Here is a tiny trained network, its code and every weight. The questions are about switching its units off for an input and a class, where a switched-off unit gives its printed mean instead of its output.

import numpy as np


def w(rows, s, z=0):
    codes = np.array(rows[::2]) - 128.0
    scale = np.full(codes.shape[1], s)
    scale[-1] = z or s
    return codes * scale


def f(y):
    return y / 2 * (1 + np.tanh(0.7978845608 * (y + 0.044715 * y**3)))


def log_softmax(a):
    a = a - a.max(-1, keepdims=True)
    return a - np.log(np.exp(a).sum(-1, keepdims=True))


def net(x, mask):
    res = np.array(x, float).reshape(1, 6) / 4 @ E
    y = f(res @ A[0][:, :-1].T + A[0][:, -1])
    res = res + np.where(mask, y, B[0][:, -1]) @ B[0][:, :-1]
    return log_softmax(res[-1] @ U[:, :-1].T + U[:, -1])


A, B = {}, {}
E = w([
[135,121,115],'x0',
[63,133,85],'x1',
[171,90,16],'x2',
[26,117,71],'x3',
[182,103,175],'x4',
[71,1,168],'x5',
],0.0087)
A[0] = w([
[93,122,159,76],'neuron 0',
[197,124,100,105],'neuron 1',
[113,201,149,153],'neuron 2',
[70,100,125,251],'neuron 3',
[150,157,184,120],'neuron 4',
[157,173,164,82],'neuron 5',
[143,144,87,79],'neuron 6',
[91,91,86,183],'neuron 7',
[113,31,182,157],'neuron 8',
[173,8,216,255],'neuron 9',
[93,132,76,70],'neuron 10',
[96,179,64,145],'neuron 11',
[84,58,49,224],'neuron 12',
[222,32,87,170],'neuron 13',
[135,147,123,75],'neuron 14',
],0.013,0.0072)
B[0] = w([
[130,120,151,135],'neuron 0',
[65,152,180,156],'neuron 1',
[115,1,87,164],'neuron 2',
[107,247,104,203],'neuron 3',
[192,118,53,161],'neuron 4',
[126,101,105,151],'neuron 5',
[124,74,153,138],'neuron 6',
[162,171,125,183],'neuron 7',
[44,218,194,202],'neuron 8',
[120,208,117,254],'neuron 9',
[145,121,121,151],'neuron 10',
[182,78,104,180],'neuron 11',
[140,210,66,227],'neuron 12',
[114,199,221,201],'neuron 13',
[118,99,131,123],'neuron 14',
],0.0096,0.014)
U = w([
[96,2,125,3],'0',
[171,109,43,84],'1',
[65,163,168,234],'2',
],0.0087,0.0041)

Each question gives the input, the list of numbers given to net, and the class t.
The units are the neurons (one row each of A and B). Each row of codes is followed by its name. A weight is (code - 128) times the scale printed after its matrix; where a second scale follows, it is the last column's (A, B and U).
mask holds one flag per neuron, in row order. A switched-off neuron (its flag False) gives its mean, the last column of its row in B, instead of its output. The means were averaged over made-up inputs and are rounded, as every weight is.
A unit's drop is (log p(t) with every unit on - log p(t) with that unit switched off) / (log p(t) with every unit on - log p(t) with every unit switched off).
The circuit of an input: a set's keep is (log p(t) with only the set's units on - log p(t) with every unit switched off) / (log p(t) with every unit on - log p(t) with every unit switched off). Starting from the 12 units with the biggest drops (on a tie, the unit counted first), units are removed one at a time, each time the one whose removal leaves the highest keep (on an exact tie, the one counted first), for as long as the keep stays at least 0.8.
units of the circuit, in order: the units of the circuit, biggest drop first
k most important neurons: the k neurons with the biggest drops, biggest first
drop when u is switched off: that unit's drop, to one decimal
input [2,6,8,-8,3,-8], class 2: units of the circuit, in order	neuron 1
input [8,4,-7,8,-4,-2], class 1: units of the circuit, in order	neuron 8; neuron 11; neuron 13
input [3,8,-2,0,-3,-2], class 1: units of the circuit, in order	neuron 8; neuron 13
input [0,5,-3,-4,-1,-1], class 1: units of the circuit, in order	neuron 8; neuron 13
input [-3,6,-2,-8,1,-2], class 0: 2 most important neurons	neuron 12; neuron 3
input [-4,3,0,5,-2,0], class 1: 2 most important neurons	neuron 8; neuron 13
input [6,-8,-1,-4,1,-6], class 1: 2 most important neurons	neuron 4; neuron 8
input [1,5,-4,4,5,-4], class 0: drop when neuron 12 is switched off	0.2
input [7,-1,-3,4,6,-8], class 1: drop when neuron 12 is switched off	-0.1
input [-1,0,0,-4,-4,-7], class 1: drop when neuron 3 is switched off	-0.1
input [-2,-3,-8,6,6,-6], class 0: drop when neuron 2 is switched off	0.2
